Below is a small trained network, with its code and all its weights. Each question gives an input and a class and asks what happens when units are switched off, that is, made to give their printed mean instead of their output.

import numpy as np


def w(rows, s, z=0):
    codes = np.array(rows[::2]) - 128.0
    scale = np.full(codes.shape[1], s)
    scale[-1] = z or s
    return codes * scale


def norm(h):
    return h / np.sqrt((h * h).mean(-1, keepdims=True) + 1e-5)


def f(y):
    return y / 2 * (1 + np.tanh(0.7978845608 * (y + 0.044715 * y**3)))


def log_softmax(a):
    a = a - a.max(-1, keepdims=True)
    return a - np.log(np.exp(a).sum(-1, keepdims=True))


def net(x, mask):
    res = np.array(x, float).reshape(1, 6) / 4 @ E
    u = 0
    for l in range(2):
        y = f(norm(res) @ A[l][:, :-1].T + A[l][:, -1])
        res = res + np.where(mask[u : u + 14], y, B[l][:, -1]) @ B[l][:, :-1]
        u += 14
    return log_softmax(norm(res)[-1] @ U[:, :-1].T + U[:, -1])


A, B = {}, {}
E = w([
[66,129,143,156,233,204],'x0',
[128,129,128,128,129,127],'x1',
[158,111,189,155,169,59],'x2',
[128,128,127,127,128,127],'x3',
[129,2,126,138,103,150],'x4',
[244,140,116,162,150,186],'x5',
],0.0073)
A[0] = w([
[113,5,185,147,124,172,151],'L0N1',
[1,106,135,74,169,115,150],'L0N2',
[195,130,192,112,99,98,94],'L0N3',
[207,128,94,172,251,212,139],'L0N4',
[220,154,78,128,113,210,45],'L0N5',
[72,145,52,92,85,237,94],'L0N6',
[115,231,157,87,176,143,111],'L0N7',
[179,89,208,116,175,51,63],'L0N8',
[164,135,106,165,50,21,12],'L0N9',
[194,127,129,141,141,158,2],'L0N10',
[69,150,108,116,66,160,90],'L0N11',
[122,229,159,176,132,96,74],'L0N12',
[175,119,91,201,42,86,110],'L0N13',
[139,107,247,122,209,83,80],'L0N14',
],0.0084,0.0045)
B[0] = w([
[144,102,86,81,229,85,230],'L0N1',
[123,156,255,121,75,112,230],'L0N2',
[126,129,79,110,101,177,166],'L0N3',
[120,152,207,119,93,149,253],'L0N4',
[141,107,171,145,99,46,184],'L0N5',
[129,123,48,231,101,78,200],'L0N6',
[123,45,82,102,189,100,183],'L0N7',
[159,161,69,195,57,74,183],'L0N8',
[124,186,110,85,78,218,181],'L0N9',
[137,116,157,119,101,76,129],'L0N10',
[163,113,130,155,110,88,149],'L0N11',
[167,88,97,90,174,96,160],'L0N12',
[97,168,129,101,161,235,189],'L0N13',
[100,136,56,243,70,117,191],'L0N14',
],0.0096,0.0058)
A[1] = w([
[107,140,21,245,90,84,31],'L1N1',
[150,137,109,84,53,145,154],'L1N2',
[92,228,136,139,117,110,182],'L1N3',
[74,142,43,158,109,178,94],'L1N4',
[149,82,26,34,241,48,88],'L1N5',
[121,142,91,57,90,184,1],'L1N6',
[148,221,126,126,172,103,101],'L1N7',
[63,129,179,180,169,186,70],'L1N8',
[69,138,163,22,175,147,121],'L1N9',
[254,156,160,169,160,184,127],'L1N10',
[140,146,67,212,140,115,46],'L1N11',
[152,141,233,95,91,74,103],'L1N12',
[101,200,106,95,171,84,88],'L1N13',
[83,129,204,202,206,139,105],'L1N14',
],0.0094,0.0053)
B[1] = w([
[169,168,78,203,121,63,253],'L1N1',
[135,170,145,118,208,113,221],'L1N2',
[148,41,135,125,156,146,223],'L1N3',
[167,142,160,177,107,78,170],'L1N4',
[57,54,88,112,221,218,208],'L1N5',
[173,150,104,100,138,166,153],'L1N6',
[105,62,109,133,155,133,136],'L1N7',
[182,197,95,64,96,146,175],'L1N8',
[144,128,124,177,105,97,171],'L1N9',
[10,86,169,144,107,78,229],'L1N10',
[137,129,109,142,97,97,169],'L1N11',
[122,110,162,161,110,201,212],'L1N12',
[102,92,135,146,133,153,131],'L1N13',
[201,181,57,84,109,143,252],'L1N14',
],0.011,0.0049)
U = w([
[161,158,67,234,87,50,230],'0',
[194,217,123,38,107,185,185],'1',
[63,98,252,148,78,125,2],'2',
[92,44,71,113,201,152,93],'3',
],0.016,0.00089)

Each question gives the input, the list of numbers given to net, and the class t.
The units are the neurons (one row each of A and B). Each row of codes is followed by its name. A weight is (code - 128) times the scale printed after its matrix; where a second scale follows, it is the last column's (A, B and U).
mask holds one flag per neuron, layer by layer. A switched-off neuron (its flag False) gives its mean, the last column of its row in B, instead of its output. The means were averaged over made-up inputs and are rounded, as every weight is.
A unit's drop is (log p(t) with every unit on - log p(t) with that unit switched off) / (log p(t) with every unit on - log p(t) with every unit switched off).
The circuit of an input: a set's keep is (log p(t) with only the set's units on - log p(t) with every unit switched off) / (log p(t) with every unit on - log p(t) with every unit switched off). Starting from the 12 units with the biggest drops (on a tie, the unit counted first), units are removed one at a time, each time the one whose removal leaves the highest keep (on an exact tie, the one counted first), for as long as the keep stays at least 0.8.
circuit, biggest first: the units of the circuit, biggest drop first
most important unit: the unit with the biggest drop
k most important neurons: the k neurons with the biggest drops, biggest first
k most important neurons of layer l: the k neurons of layer l with the biggest drops, biggest first
input [-3,-7,1,-1,5,-5], class 2: 4 most important neurons of layer 0	[L0N2 L0N7 L0N12 L0N6]
input [3,7,3,-6,6,-6], class 2: 2 most important neurons	[L0N2 L0N7]
input [0,8,7,-7,8,1], class 3: 4 most important neurons	[L0N1 L1N5 L0N6 L0N2]
input [3,-2,-8,-1,-7,-3], class 0: most important unit	L0N6
input [6,-7,-5,6,3,8], class 2: circuit, biggest first	[L1N10 L0N4]
input [-2,-1,0,-2,8,7], class 3: 4 most important neurons	[L0N1 L0N2 L1N5 L0N9]
input [4,0,-1,6,-4,4], class 1: 4 most important neurons of layer 0	[L0N4 L0N1 L0N8 L0N7]
input [-6,-1,-5,-2,-4,-4], class 1: 2 most important neurons	[L0N14 L0N9]
input [5,-7,-6,-1,2,-5], class 0: 2 most important neurons	[L0N6 L0N4]
input [-8,2,-2,1,-8,-4], class 1: circuit, biggest first	[L0N9 L0N6]
input [6,1,6,-7,2,0], class 0: 2 most important neurons	[L0N14 L0N8]
input [8,8,-1,-1,4,-6], class 1: circuit, biggest first	[L1N14 L1N8]
input [7,2,6,-7,4,3], class 1: 2 most important neurons of layer 0	[L0N4 L0N6]
input [-4,-5,-3,-6,5,6], class 2: most important unit	L1N10
input [0,-3,-5,3,-3,-6], class 2: 2 most important neurons	[L0N2 L0N14]
input [-3,2,0,8,-5,-4], class 3: 2 most important neurons	[L0N4 L0N12]
input [7,-6,7,-5,6,-4], class 0: 2 most important neurons	[L0N14 L0N13]
input [6,2,-8,2,-6,6], class 0: 2 most important neurons of layer 0	[L0N6 L0N1]
input [5,1,8,7,7,-1], class 0: 2 most important neurons	[L0N14 L0N8]
input [1,5,1,7,7,5], class 3: most important unit	L0N1
